Here is a tiny trained network, its code and every weight. The questions are about switching its units off for an input and a class, where a switched-off unit gives its printed mean instead of its output.

import numpy as np


def w(rows, s, z=0):
    codes = np.array(rows[::2]) - 128.0
    scale = np.full(codes.shape[1], s)
    scale[-1] = z or s
    return codes * scale


def f(y):
    return np.maximum(y, 0)


def log_softmax(a):
    a = a - a.max(-1, keepdims=True)
    return a - np.log(np.exp(a).sum(-1, keepdims=True))


def net(x, mask):
    res = np.array(x, float).reshape(1, 7) / 4 @ E
    y = f(res @ A[0][:, :-1].T + A[0][:, -1])
    res = res + np.where(mask, y, B[0][:, -1]) @ B[0][:, :-1]
    return log_softmax(res[-1] @ U[:, :-1].T + U[:, -1])


A, B = {}, {}
E = w([
[123,97,147,145,118,106,151,152,125,136,127],'x0',
[107,40,104,87,179,1,86,45,173,159,85],'x1',
[135,134,140,145,124,129,57,124,137,123,132],'x2',
[97,125,124,142,131,123,110,118,124,115,175],'x3',
[106,163,74,29,99,95,14,209,49,222,143],'x4',
[236,244,148,143,206,53,189,132,152,167,226],'x5',
[125,150,118,117,129,144,128,115,140,137,127],'x6',
],0.009)
A[0] = w([
[130,163,152,100,89,169,92,160,119,120,174,158],'n1',
[1,35,124,86,60,224,107,139,124,71,49,58],'n2',
[110,85,108,72,189,19,117,42,136,145,122,170],'n3',
[111,121,60,33,94,111,105,213,89,189,182,96],'n4',
[155,174,163,148,65,194,146,194,69,89,160,140],'n5',
[167,159,85,179,94,187,143,213,112,111,139,122],'n6',
[153,191,190,146,80,217,144,226,87,81,158,141],'n7',
[110,157,86,89,131,107,66,192,75,177,122,101],'n8',
[146,154,88,80,91,108,82,167,40,192,131,94],'n9',
[199,115,142,161,173,136,142,182,131,188,190,112],'n10',
[115,94,112,99,124,22,109,80,209,170,110,166],'n11',
[136,129,115,172,148,114,85,88,136,111,114,122],'n12',
[176,125,192,140,191,115,168,130,145,141,170,63],'n13',
[118,179,149,166,97,211,135,218,100,125,158,131],'n14',
[85,159,78,58,119,90,77,212,66,241,145,99],'n15',
[146,134,133,96,176,166,150,163,97,93,114,110],'n16',
[141,137,183,160,95,145,164,52,184,29,131,64],'n17',
[153,166,162,118,101,221,123,149,136,136,147,162],'n18',
[190,213,162,137,194,56,150,126,136,167,179,46],'n19',
[150,78,119,92,155,67,112,70,164,155,108,176],'n20',
[151,98,204,206,166,177,176,11,230,25,93,92],'n21',
[162,158,134,114,183,99,125,175,142,185,189,16],'n22',
[92,66,139,116,71,220,114,129,114,142,91,1],'n23',
[193,180,191,108,161,85,132,150,165,138,177,10],'n24',
[103,118,104,72,128,86,120,133,140,165,137,142],'n25',
],0.0074,0.0021)
B[0] = w([
[95,131,155,112,158,159,151,125,119,116,153,163],'n1',
[211,202,2,36,52,88,61,208,148,59,197,229],'n2',
[42,67,164,67,197,74,88,61,201,140,52,225],'n3',
[174,94,193,164,106,213,161,134,96,125,119,195],'n4',
[42,89,197,108,179,111,133,87,224,138,86,190],'n5',
[74,125,159,116,166,141,104,118,189,134,105,177],'n6',
[67,93,166,64,189,73,108,82,170,165,60,204],'n7',
[145,124,152,180,121,153,182,126,100,154,171,186],'n8',
[153,136,174,207,109,184,181,120,72,143,152,187],'n9',
[126,158,73,90,134,98,98,171,137,86,125,178],'n10',
[68,80,175,104,197,80,115,106,169,116,86,213],'n11',
[140,186,191,124,123,124,134,145,142,127,95,151],'n12',
[173,165,116,103,82,105,134,144,112,131,142,183],'n13',
[77,118,154,81,161,135,128,77,221,117,68,189],'n14',
[187,84,163,196,147,210,173,119,61,158,156,212],'n15',
[102,124,150,127,146,159,94,153,143,129,125,145],'n16',
[145,110,131,188,130,166,168,98,62,179,169,199],'n17',
[72,89,131,108,189,126,95,115,141,167,121,172],'n18',
[205,124,30,70,124,108,76,183,180,72,205,216],'n19',
[69,114,175,120,141,101,116,95,180,137,94,200],'n20',
[191,101,155,248,127,197,189,133,37,174,147,254],'n21',
[143,124,57,113,77,115,94,145,94,114,171,179],'n22',
[156,163,77,115,100,108,89,158,141,117,115,177],'n23',
[177,168,100,94,71,109,60,178,139,68,165,187],'n24',
[130,134,136,152,156,162,135,80,132,164,76,167],'n25',
],0.0068,0.014)
U = w([
[10,118,187,61,210,122,146,84,226,188,49,254],'0',
[188,128,169,227,138,205,212,128,37,206,124,98],'1',
[194,174,2,40,81,113,102,203,172,103,152,22],'2',
],0.0077,0.00074)

Each question gives the input, the list of numbers given to net, and the class t.
The units are the neurons (one row each of A and B). Each row of codes is followed by its name. A weight is (code - 128) times the scale printed after its matrix; where a second scale follows, it is the last column's (A, B and U).
mask holds one flag per neuron, in row order. A switched-off neuron (its flag False) gives its mean, the last column of its row in B, instead of its output. The means were averaged over made-up inputs and are rounded, as every weight is.
A unit's drop is (log p(t) with every unit on - log p(t) with that unit switched off) / (log p(t) with every unit on - log p(t) with every unit switched off).
The circuit of an input: a set's keep is (log p(t) with only the set's units on - log p(t) with every unit switched off) / (log p(t) with every unit on - log p(t) with every unit switched off). Starting from the 12 units with the biggest drops (on a tie, the unit counted first), units are removed one at a time, each time the one whose removal leaves the highest keep (on an exact tie, the one counted first), for as long as the keep stays at least 0.8.
units of the circuit, in order: the units of the circuit, biggest drop first
top k neurons: the k neurons with the biggest drops, biggest first
drop when u is switched off: that unit's drop, to one decimal
input [-3,5,5,-6,3,7,-6], class 2: units of the circuit, in order	[n19]
input [-8,3,4,7,5,-5,2], class 1: units of the circuit, in order	[n15 n9]
input [1,4,-8,7,4,5,7], class 2: top 2 neurons	[n19 n21]
input [-2,-5,-3,-4,2,6,-8], class 2: top 4 neurons	[n19 n3 n24 n22]
input [4,-4,-3,2,4,3,5], class 0: top 2 neurons	[n21 n7]
input [1,-2,-4,-3,8,7,-7], class 1: top 3 neurons	[n15 n9 n4]
input [-5,2,2,2,-7,6,-4], class 1: top 2 neurons	[n21 n2]
input [4,-3,0,7,5,-6,0], class 2: top 3 neurons	[n2 n21 n23]
input [-2,-6,-6,-8,2,6,6], class 0: top 4 neurons	[n7 n5 n2 n14]
input [6,-5,0,1,-5,-1,8], class 0: top 3 neurons	[n7 n5 n14]
input [5,6,3,-6,4,7,-1], class 2: top 3 neurons	[n19 n24 n22]
input [-6,-6,-2,-1,8,-4,3], class 1: top 2 neurons	[n15 n9]
input [4,-6,7,-8,-3,8,3], class 2: top 2 neurons	[n19 n24]
input [3,-2,-6,3,-3,-8,5], class 2: units of the circuit, in order	[n2]
input [-8,-4,-8,5,-3,1,4], class 0: drop when n1 is switched off	0.0
input [-7,5,-4,1,0,-7,-3], class 2: drop when n2 is switched off	1.6
input [-7,2,-3,1,7,7,7], class 1: drop when n9 is switched off	0.7
